Here is a tiny trained network, its code and every weight. The questions are about switching its units off for an input and a class, where a switched-off unit gives its printed mean instead of its output.

import numpy as np


def w(rows, s, z=0):
    codes = np.array(rows[::2]) - 128.0
    scale = np.full(codes.shape[1], s)
    scale[-1] = z or s
    return codes * scale


def f(y):
    return y / 2 * (1 + np.tanh(0.7978845608 * (y + 0.044715 * y**3)))


def log_softmax(a):
    a = a - a.max(-1, keepdims=True)
    return a - np.log(np.exp(a).sum(-1, keepdims=True))


def net(x, mask):
    res = np.array(x, float).reshape(1, 6) / 4 @ E
    y = f(res @ A[0][:, :-1].T + A[0][:, -1])
    res = res + np.where(mask, y, B[0][:, -1]) @ B[0][:, :-1]
    return log_softmax(res[-1] @ U[:, :-1].T + U[:, -1])


A, B = {}, {}
E = w([
[45,115,181,254],'x0',
[161,167,118,236],'x1',
[127,131,125,135],'x2',
[124,133,125,125],'x3',
[133,215,225,86],'x4',
[126,126,128,127],'x5',
],0.0081)
A[0] = w([
[137,145,95,119,31],'neuron 0',
[177,135,103,108,44],'neuron 1',
[65,127,143,147,41],'neuron 2',
[116,168,181,101,65],'neuron 3',
[107,81,173,95,246],'neuron 4',
[164,139,135,153,253],'neuron 5',
[125,117,146,150,227],'neuron 6',
[106,38,39,153,96],'neuron 7',
[125,185,185,99,210],'neuron 8',
[100,30,98,135,90],'neuron 9',
[159,145,146,184,207],'neuron 10',
[167,146,111,151,191],'neuron 11',
[39,82,132,68,170],'neuron 12',
[133,88,181,147,17],'neuron 13',
[165,100,125,114,35],'neuron 14',
[183,86,102,112,79],'neuron 15',
[67,43,146,79,210],'neuron 16',
[38,123,134,120,192],'neuron 17',
[116,172,96,93,75],'neuron 18',
[90,117,128,203,213],'neuron 19',
[94,227,195,138,126],'neuron 20',
[147,141,187,120,68],'neuron 21',
[149,208,106,85,88],'neuron 22',
[10,110,141,136,68],'neuron 23',
[100,157,120,173,137],'neuron 24',
[92,120,157,143,49],'neuron 25',
[117,138,157,98,247],'neuron 26',
[60,177,93,128,16],'neuron 27',
[109,80,69,150,39],'neuron 28',
],0.013,0.0034)
B[0] = w([
[133,94,161,86,123],'neuron 0',
[170,124,181,68,152],'neuron 1',
[150,103,191,68,159],'neuron 2',
[48,87,149,135,169],'neuron 3',
[128,187,41,124,186],'neuron 4',
[122,167,81,108,178],'neuron 5',
[160,197,111,66,173],'neuron 6',
[44,146,186,139,252],'neuron 7',
[37,145,136,155,216],'neuron 8',
[49,128,169,151,208],'neuron 9',
[112,172,107,83,202],'neuron 10',
[127,159,78,98,161],'neuron 11',
[132,188,90,97,204],'neuron 12',
[162,64,167,100,132],'neuron 13',
[114,102,190,98,131],'neuron 14',
[78,153,201,77,166],'neuron 15',
[130,171,71,158,216],'neuron 16',
[168,156,112,58,183],'neuron 17',
[107,121,198,118,145],'neuron 18',
[128,202,136,67,254],'neuron 19',
[74,148,135,171,233],'neuron 20',
[93,62,142,177,152],'neuron 21',
[110,126,178,107,182],'neuron 22',
[170,129,173,2,194],'neuron 23',
[161,188,158,84,183],'neuron 24',
[150,91,165,88,146],'neuron 25',
[84,177,124,168,181],'neuron 26',
[168,43,160,125,119],'neuron 27',
[43,96,177,156,184],'neuron 28',
],0.0072,0.0078)
U = w([
[12,65,209,174,121],'0',
[97,136,130,104,254],'1',
[175,82,255,31,169],'2',
[92,141,91,128,254],'3',
[96,143,90,126,230],'4',
[107,167,34,127,150],'5',
[177,57,164,132,2],'6',
[122,95,102,149,2],'7',
],0.0095,0.0036)

Each question gives the input, the list of numbers given to net, and the class t.
The units are the neurons (one row each of A and B). Each row of codes is followed by its name. A weight is (code - 128) times the scale printed after its matrix; where a second scale follows, it is the last column's (A, B and U).
mask holds one flag per neuron, in row order. A switched-off neuron (its flag False) gives its mean, the last column of its row in B, instead of its output. The means were averaged over made-up inputs and are rounded, as every weight is.
A unit's drop is (log p(t) with every unit on - log p(t) with that unit switched off) / (log p(t) with every unit on - log p(t) with every unit switched off).
The circuit of an input: a set's keep is (log p(t) with only the set's units on - log p(t) with every unit switched off) / (log p(t) with every unit on - log p(t) with every unit switched off). Starting from the 12 units with the biggest drops (on a tie, the unit counted first), units are removed one at a time, each time the one whose removal leaves the highest keep (on an exact tie, the one counted first), for as long as the keep stays at least 0.8.
circuit, biggest first: the units of the circuit, biggest drop first
top k neurons: the k neurons with the biggest drops, biggest first
drop of u: that unit's drop, to one decimal
input [0,-6,0,6,-8,-2], class 0: circuit, biggest first => neuron 7
input [4,-1,2,-3,-1,0], class 2: top 3 neurons => neuron 23; neuron 8; neuron 20
input [8,3,-2,1,6,-1], class 2: circuit, biggest first => neuron 23; neuron 2; neuron 24
input [0,-8,6,-1,8,-3], class 0: circuit, biggest first => neuron 3; neuron 8
input [-1,6,-4,3,-8,-5], class 0: circuit, biggest first => neuron 7; neuron 28
input [-2,-8,5,-2,8,7], class 0: circuit, biggest first => neuron 3; neuron 8
input [-8,4,-5,-5,2,-8], class 2: circuit, biggest first => neuron 1; neuron 22
input [1,-7,-3,0,7,-8], class 3: top 3 neurons => neuron 4; neuron 12; neuron 7
input [0,-6,-3,-3,6,-3], class 0: top 2 neurons => neuron 3; neuron 8
input [-4,6,3,4,-7,6], class 0: top 2 neurons => neuron 7; neuron 28
input [8,-3,3,-3,4,-3], class 2: top 2 neurons => neuron 23; neuron 2
input [-1,-6,1,2,-8,-5], class 0: top 2 neurons => neuron 7; neuron 9
input [-1,7,1,-5,-8,7], class 0: top 2 neurons => neuron 7; neuron 28
input [-5,3,-1,5,-6,6], class 0: top neuron => neuron 7
input [2,-7,-8,1,7,-7], class 4: top 3 neurons => neuron 4; neuron 12; neuron 7
input [7,-7,3,8,5,5], class 1: drop of neuron 23 => 0.2
input [-2,-6,-7,3,4,-6], class 4: drop of neuron 4 => 0.1
input [-8,7,3,2,-3,8], class 2: drop of neuron 1 => 0.3
